Here is a tiny trained network, its code and every weight. The questions are about switching its units off for an input and a target symbol, where a switched-off unit gives its printed mean instead of its output.

import numpy as np


def w(rows, s, z=0):
    codes = np.array(rows[::2]) - 128.0
    scale = np.full(codes.shape[1], s)
    scale[-1] = z or s
    return codes * scale


def f(y):
    return y / 2 * (1 + np.tanh(0.7978845608 * (y + 0.044715 * y**3)))


def softmax(a):
    e = np.exp(a - a.max(-1, keepdims=True))
    return e / e.sum(-1, keepdims=True)


def log_softmax(a):
    a = a - a.max(-1, keepdims=True)
    return a - np.log(np.exp(a).sum(-1, keepdims=True))


def net(x, mask):
    ids = ['ΛΞΠΦΩβδεζημστψ'.index(c) for c in x.split()]
    T = len(ids)
    res = E[ids] + P[:T]
    u = 0
    for l in range(2):
        r = res
        for j in range(2):
            rows = slice(3 * j, 3 * j + 3)
            q, k, v = (r @ M[l][rows].T for M in (Q, K, V))
            z = softmax(np.where(np.tri(T) > 0, q @ k.T / 3**0.5, -1e9)) @ v
            o = O[l][rows]
            res = res + np.where(mask[u + j], z, o[:, -1]) @ o[:, :-1]
        u += 2
        y = f(res @ A[l][:, :-1].T + A[l][:, -1])
        res = res + np.where(mask[u : u + 4], y, B[l][:, -1]) @ B[l][:, :-1]
        u += 4
    return log_softmax(res[-1] @ U[:, :-1].T + U[:, -1])


Q, K, V, O, A, B = {}, {}, {}, {}, {}, {}
E = w([
[177,133,117,106,198,206,109,78,94],'Λ',
[163,30,89,158,118,161,137,151,26],'Ξ',
[205,155,96,206,147,109,174,149,86],'Π',
[151,195,148,155,174,91,135,203,157],'Φ',
[85,9,152,201,137,111,47,110,126],'Ω',
[63,104,114,170,96,152,88,96,69],'β',
[96,178,133,206,139,89,109,39,178],'δ',
[202,145,108,105,136,158,180,225,128],'ε',
[217,132,121,112,124,127,37,244,130],'ζ',
[93,77,118,166,113,226,149,142,86],'η',
[99,197,92,31,113,218,71,149,125],'μ',
[62,127,168,123,141,206,170,122,253],'σ',
[106,130,120,159,75,132,12,79,142],'τ',
[30,119,130,73,147,100,174,114,87],'ψ',
],0.017)
P = w([
[138,148,234,79,108,135,156,93,85],'0',
[105,155,150,102,105,140,139,136,86],'1',
[110,151,102,128,116,132,125,153,99],'2',
[113,144,65,149,130,119,116,162,106],'3',
[113,135,35,167,146,102,111,167,116],'4',
[115,124,2,194,164,75,104,159,119],'5',
],0.0092)
Q[0] = w([
[192,214,214,221,113,4,119,133,102],'L0H1',
[128,16,50,136,50,118,101,130,17],'L0H1',
[95,95,221,162,106,134,13,92,218],'L0H1',
[151,104,164,120,87,105,159,111,133],'L0H2',
[120,124,93,127,137,149,150,122,112],'L0H2',
[174,101,148,89,145,101,133,77,158],'L0H2',
],0.028)
K[0] = w([
[109,215,201,220,55,1,132,174,96],'L0H1',
[213,110,6,177,148,178,101,87,27],'L0H1',
[54,56,95,148,82,72,37,27,223],'L0H1',
[158,139,231,119,100,132,118,111,109],'L0H2',
[121,131,104,138,134,120,92,142,157],'L0H2',
[127,127,169,126,46,112,168,128,114],'L0H2',
],0.025)
V[0] = w([
[149,106,180,111,177,97,127,118,169],'L0H1',
[139,196,255,62,17,209,115,130,113],'L0H1',
[143,96,93,174,242,61,127,107,164],'L0H1',
[86,124,103,175,15,89,195,197,176],'L0H2',
[206,78,121,96,243,99,129,123,114],'L0H2',
[111,194,165,115,134,182,149,107,129],'L0H2',
],0.0057)
O[0] = w([
[146,125,95,104,110,153,140,169,129,110],'L0H1',
[192,100,98,205,81,170,83,150,85,153],'L0H1',
[114,150,118,74,113,128,163,143,146,122],'L0H1',
[134,123,255,197,161,196,83,124,86,3],'L0H2',
[99,159,86,115,85,143,166,186,153,162],'L0H2',
[107,92,83,98,165,97,156,90,119,188],'L0H2',
],0.0052,0.005)
A[0] = w([
[93,124,95,137,136,151,151,116,187,3],'L0N1',
[2,185,218,61,113,153,187,60,130,50],'L0N2',
[138,88,99,231,97,89,106,229,161,55],'L0N3',
[40,95,133,137,157,154,165,155,56,6],'L0N4',
],0.01,0.0046)
B[0] = w([
[202,150,107,149,80,139,136,145,120,173],'L0N1',
[230,122,93,166,89,115,83,160,115,223],'L0N2',
[41,134,130,147,132,124,82,119,129,250],'L0N3',
[98,88,116,171,121,161,2,102,155,153],'L0N4',
],0.0092,0.0019)
Q[1] = w([
[116,78,175,144,130,86,39,153,95],'L1H1',
[148,169,65,114,197,171,81,100,120],'L1H1',
[75,98,80,186,126,127,158,92,158],'L1H1',
[4,98,82,94,46,166,114,70,122],'L1H2',
[53,120,202,158,97,116,195,228,117],'L1H2',
[174,91,178,104,68,87,151,63,178],'L1H2',
],0.02)
K[1] = w([
[71,98,196,99,139,63,108,212,144],'L1H1',
[84,195,20,128,116,123,124,165,176],'L1H1',
[101,134,112,210,192,123,108,117,132],'L1H1',
[107,152,146,14,187,172,77,54,67],'L1H2',
[133,110,253,173,155,126,135,175,39],'L1H2',
[184,145,200,137,43,134,124,60,127],'L1H2',
],0.021)
V[1] = w([
[152,28,118,90,109,158,66,154,169],'L1H1',
[209,195,130,122,148,182,77,146,128],'L1H1',
[121,87,176,29,128,89,118,210,164],'L1H1',
[95,3,66,155,174,110,150,202,68],'L1H2',
[163,112,130,113,216,163,180,162,71],'L1H2',
[155,160,166,16,142,71,21,189,89],'L1H2',
],0.015)
O[1] = w([
[188,73,109,100,45,126,187,161,224,137],'L1H1',
[2,150,71,147,90,108,162,129,182,224],'L1H1',
[96,31,182,177,139,112,146,163,172,1],'L1H1',
[119,117,179,191,22,160,178,176,49,158],'L1H2',
[105,77,96,97,128,143,199,210,77,216],'L1H2',
[170,98,77,178,146,58,165,67,79,119],'L1H2',
],0.0086,0.0077)
A[1] = w([
[139,212,170,36,147,91,123,222,156,134],'L1N1',
[147,250,130,112,126,114,230,198,146,130],'L1N2',
[168,223,143,67,193,141,225,169,124,180],'L1N3',
[119,112,144,81,122,190,121,176,97,4],'L1N4',
],0.013,0.0035)
B[1] = w([
[118,60,68,167,61,139,159,176,105,182],'L1N1',
[119,101,188,110,221,115,90,50,84,252],'L1N2',
[141,136,155,162,47,85,182,55,254,231],'L1N3',
[116,149,163,119,199,72,104,233,144,180],'L1N4',
],0.0091,0.022)
U = w([
[116,128,142,94,185,94,214,107,146,222],'Λ',
[42,118,160,132,147,91,41,141,91,49],'Ξ',
[93,224,138,121,156,133,121,191,161,91],'Π',
[141,65,62,136,204,193,119,80,92,116],'Φ',
[87,134,146,61,73,179,104,84,71,164],'Ω',
[184,170,156,113,140,167,159,128,151,134],'β',
[123,188,107,90,117,59,62,142,178,9],'δ',
[115,134,115,130,122,176,210,170,99,122],'ε',
[141,118,89,160,85,89,156,140,124,2],'ζ',
[158,55,192,90,136,103,56,127,149,82],'η',
[93,135,2,31,141,91,138,175,94,195],'μ',
[83,91,106,150,123,193,122,146,204,188],'σ',
[185,134,121,113,207,170,120,109,157,50],'τ',
[170,110,128,135,140,187,190,114,114,76],'ψ',
],0.0077,0.0043)

Each question gives the input, a string of symbols that net reads in full, and the target symbol t.
The units are the heads (3 rows each of Q, K, V and O) and the neurons (one row each of A and B). Each row of codes is followed by its name. A weight is (code - 128) times the scale printed after its matrix; where a second scale follows, it is the last column's (O, A, B and U).
mask holds one flag per unit, layer by layer, with each layer's heads first. A switched-off unit (its flag False) gives its mean, the last column of its rows in O or B, instead of its output. The means were averaged over made-up inputs and are rounded, as every weight is.
A unit's drop is (log p(t) with every unit on - log p(t) with that unit switched off) / (log p(t) with every unit on - log p(t) with every unit switched off).
The circuit of an input: a set's keep is (log p(t) with only the set's units on - log p(t) with every unit switched off) / (log p(t) with every unit on - log p(t) with every unit switched off). Starting from all 12 units, units are removed one at a time, each time the one whose removal leaves the highest keep (on an exact tie, the one counted first), for as long as the keep stays at least 0.8.
circuit, biggest first: the units of the circuit, biggest drop first
k most important neurons: the k neurons with the biggest drops, biggest first
top k neurons in layer l: the k neurons of layer l with the biggest drops, biggest first
which heads matter: for each layer, one digit per head in row order, 1 if its drop is at least 0.15 and else 0, layers parted by /
input σ ε Φ Φ Φ τ, target Ξ: circuit, biggest first : [L1H1]
input Π Λ Φ μ μ Λ, target Φ: which heads matter : 01 / 11
input σ Λ β Λ, target β: circuit, biggest first : [L0H2 L1H1 L1H2 L1N2]
input τ ζ σ Λ σ Λ, target σ: circuit, biggest first : [L1H2 L1N1]
input Λ δ Λ τ, target μ: circuit, biggest first : [L1N3 L1N2]
input Λ η η Λ ζ Λ, target ζ: circuit, biggest first : [L1H2 L0N3]
input ψ β η, target Π: circuit, biggest first : [L0N2 L1N4 L1H2]
input Λ μ Φ σ Λ, target μ: which heads matter : 01 / 10
input Π ε ψ, target ζ: circuit, biggest first : [L0N2 L1H2]
input ε Λ σ Λ Π Λ, target Π: which heads matter : 00 / 11
input ε β Π η, target Π: 3 most important neurons : [L1N4 L1N2 L0N4]
input σ ψ ψ β, target Ω: circuit, biggest first : [L0N2 L1H2 L1H1]
input τ Λ σ ε Φ Λ, target σ: circuit, biggest first : [L0H2 L1H2 L1N1]
input Λ τ τ Λ, target τ: circuit, biggest first : [L0H2 L1H2 L1H1]
input Φ Π μ δ η, target Φ: which heads matter : 00 / 01
input Λ Λ Φ β σ β, target Ξ: circuit, biggest first : [L0H2 L1H1]
input σ ε Λ ζ, target ζ: circuit, biggest first : [L1H2]
input β Λ δ, target δ: circuit, biggest first : [L1H2 L0H1 L0N2]
input Λ σ Φ Ω Ξ, target η: top 2 neurons in layer 1 : [L1N4 L1N1]
input Λ Λ δ Λ σ Ξ, target μ: top 3 neurons in layer 1 : [L1N2 L1N3 L1N4]
input β ψ Π σ Λ Π, target Ξ: which heads matter : 00 / 01
input Ω Λ η Λ, target η: top 2 neurons in layer 1 : [L1N4 L1N2]
input Λ Λ Λ β Λ η, target μ: which heads matter : 00 / 00
input Φ Ω μ, target μ: which heads matter : 00 / 11
input Φ σ σ Λ ε β, target μ: which heads matter : 00 / 01
